Here is a tiny trained network, its code and every weight. The questions are about switching its units off for an input and a target symbol, where a switched-off unit gives its printed mean instead of its output.

import numpy as np


def w(rows, s, z=0):
    codes = np.array(rows[::2]) - 128.0
    scale = np.full(codes.shape[1], s)
    scale[-1] = z or s
    return codes * scale


def norm(h):
    return h / np.sqrt((h * h).mean(-1, keepdims=True) + 1e-5)


def f(y):
    return y / 2 * (1 + np.tanh(0.7978845608 * (y + 0.044715 * y**3)))


def softmax(a):
    e = np.exp(a - a.max(-1, keepdims=True))
    return e / e.sum(-1, keepdims=True)


def log_softmax(a):
    a = a - a.max(-1, keepdims=True)
    return a - np.log(np.exp(a).sum(-1, keepdims=True))


def net(x, mask):
    ids = ['ΘΛΣΦαβδεηπτ'.index(c) for c in x.split()]
    T = len(ids)
    res = E[ids] + P[:T]
    r = norm(res)
    for j in range(2):
        rows = slice(2 * j, 2 * j + 2)
        q, k, v = (r @ M[0][rows].T for M in (Q, K, V))
        z = softmax(np.where(np.tri(T) > 0, q @ k.T / 2**0.5, -1e9)) @ v
        o = O[0][rows]
        res = res + np.where(mask[j], z, o[:, -1]) @ o[:, :-1]
    y = f(norm(res) @ A[0][:, :-1].T + A[0][:, -1])
    res = res + np.where(mask[2:10], y, B[0][:, -1]) @ B[0][:, :-1]
    return log_softmax(norm(res)[-1] @ U[:, :-1].T + U[:, -1])


Q, K, V, O, A, B = {}, {}, {}, {}, {}, {}
E = w([
[125,150,124,148,113],'Θ',
[118,144,82,159,89],'Λ',
[116,126,89,138,114],'Σ',
[185,55,74,121,93],'Φ',
[118,114,126,117,103],'α',
[86,6,208,203,145],'β',
[165,147,156,164,79],'δ',
[103,141,86,148,109],'ε',
[93,132,122,146,105],'η',
[140,122,150,129,92],'π',
[112,139,87,144,100],'τ',
],0.015)
P = w([
[132,123,126,126,175],'0',
[114,113,92,204,71],'1',
[69,75,98,99,109],'2',
[129,128,129,119,170],'3',
[101,130,101,196,101],'4',
[56,77,82,68,108],'5',
[127,132,132,114,165],'6',
[99,138,116,185,104],'7',
[45,78,68,42,110],'8',
[123,137,132,106,161],'9',
[97,145,124,176,105],'10',
[40,80,58,5,108],'11',
[122,137,138,99,155],'12',
[97,150,132,168,105],'13',
],0.024)
Q[0] = w([
[162,184,188,218,164],'H1',
[216,132,144,162,139],'H1',
[1,98,64,60,140],'H2',
[119,57,162,78,188],'H2',
],0.024)
K[0] = w([
[2,42,196,246,160],'H1',
[173,48,122,219,121],'H1',
[16,162,59,47,200],'H2',
[95,55,104,34,150],'H2',
],0.017)
V[0] = w([
[200,74,70,196,66],'H1',
[119,188,190,216,113],'H1',
[94,217,163,186,111],'H2',
[70,9,221,148,143],'H2',
],0.012)
O[0] = w([
[18,160,78,102,2,70],'H1',
[213,150,182,138,30,1],'H1',
[140,114,241,191,33,88],'H2',
[203,161,224,56,196,224],'H2',
],0.0074,0.0041)
A[0] = w([
[166,157,116,197,101,35],'N1',
[119,253,159,166,143,152],'N2',
[116,196,171,72,138,61],'N3',
[166,93,85,113,108,253],'N4',
[157,192,107,129,147,34],'N5',
[125,95,154,71,96,49],'N6',
[104,211,170,162,178,130],'N7',
[189,199,112,184,68,16],'N8',
],0.033,0.0053)
B[0] = w([
[132,55,109,194,82,251],'N1',
[53,112,197,176,168,197],'N2',
[166,81,164,93,80,154],'N3',
[155,130,177,148,109,211],'N4',
[21,50,89,207,120,133],'N5',
[83,172,99,147,163,166],'N6',
[95,179,147,84,115,212],'N7',
[196,179,72,89,1,255],'N8',
],0.039,0.0078)
U = w([
[180,155,204,39,106,138],'Θ',
[111,158,14,44,43,230],'Λ',
[84,177,51,168,160,105],'Σ',
[79,228,221,144,105,99],'Φ',
[54,103,185,142,77,61],'α',
[131,97,143,163,86,173],'β',
[192,183,181,166,160,117],'δ',
[207,66,127,75,164,127],'ε',
[131,247,106,121,131,121],'η',
[74,114,65,19,121,138],'π',
[97,25,174,53,89,3],'τ',
],0.013,0.0075)

Each question gives the input, a string of symbols that net reads in full, and the target symbol t.
The units are the heads (2 rows each of Q, K, V and O) and the neurons (one row each of A and B). Each row of codes is followed by its name. A weight is (code - 128) times the scale printed after its matrix; where a second scale follows, it is the last column's (O, A, B and U).
mask holds one flag per unit, heads first, then neurons. A switched-off unit (its flag False) gives its mean, the last column of its rows in O or B, instead of its output. The means were averaged over made-up inputs and are rounded, as every weight is.
A unit's drop is (log p(t) with every unit on - log p(t) with that unit switched off) / (log p(t) with every unit on - log p(t) with every unit switched off).
The circuit of an input: a set's keep is (log p(t) with only the set's units on - log p(t) with every unit switched off) / (log p(t) with every unit on - log p(t) with every unit switched off). Starting from all 10 units, units are removed one at a time, each time the one whose removal leaves the highest keep (on an exact tie, the one counted first), for as long as the keep stays at least 0.8.
units of the circuit, in order: the units of the circuit, biggest drop first
most important unit: the unit with the biggest drop
k most important neurons: the k neurons with the biggest drops, biggest first
heads that matter: for each layer, one digit per head in row order, 1 if its drop is at least 0.15 and else 0, layers parted by /
input Φ η Λ α η Σ β Φ τ, target π: units of the circuit, in order => (N8; H1; N1)
input Σ β Λ β Σ η Θ, target α: units of the circuit, in order => (N2)
input β π π β η β β ε Θ, target π: 3 most important neurons => (N8; N1; N2)
input α ε α α α τ, target ε: heads that matter => 10
input β α Φ Σ η β β Θ Φ, target π: units of the circuit, in order => (N8; N1)
input β β β Φ α α τ β Θ, target β: heads that matter => 11
input β β δ Φ β β β Θ α β β Λ, target π: heads that matter => 10
input β Σ α β π η Σ β β Λ Φ β β, target Θ: heads that matter => 01
input β Φ α, target π: units of the circuit, in order => (N8; H1; N1; N2)
input η β η, target Σ: 3 most important neurons => (N8; N6; N7)
input η α ε, target Σ: 4 most important neurons => (N8; N3; N7; N1)
input Θ ε α η π α, target Σ: units of the circuit, in order => (N8; N6)
input τ β ε, target β: units of the circuit, in order => (N4; N7)
input η β α β β β, target π: units of the circuit, in order => (N8; N1; N2; H2)
input ε Φ β Σ η β α α Σ, target ε: units of the circuit, in order => (H1; N8; N7; N2)
input β τ Θ ε π δ α δ β, target ε: most important unit => H1
input Λ ε π η π ε β, target Θ: heads that matter => 11
input β τ α ε Λ δ β η α β β η, target π: heads that matter => 10
input α α ε Λ, target β: heads that matter => 01
input β ε Φ, target π: units of the circuit, in order => (N8; H2; N1)
input ε β β α δ δ η α δ, target Σ: heads that matter => 00
input α η ε β β π ε Φ Σ, target α: heads that matter => 01
input ε η η β α τ β β δ, target π: 4 most important neurons => (N8; N1; N2; N7)
input β η δ, target π: heads that matter => 11
input π β α τ, target δ: heads that matter => 01
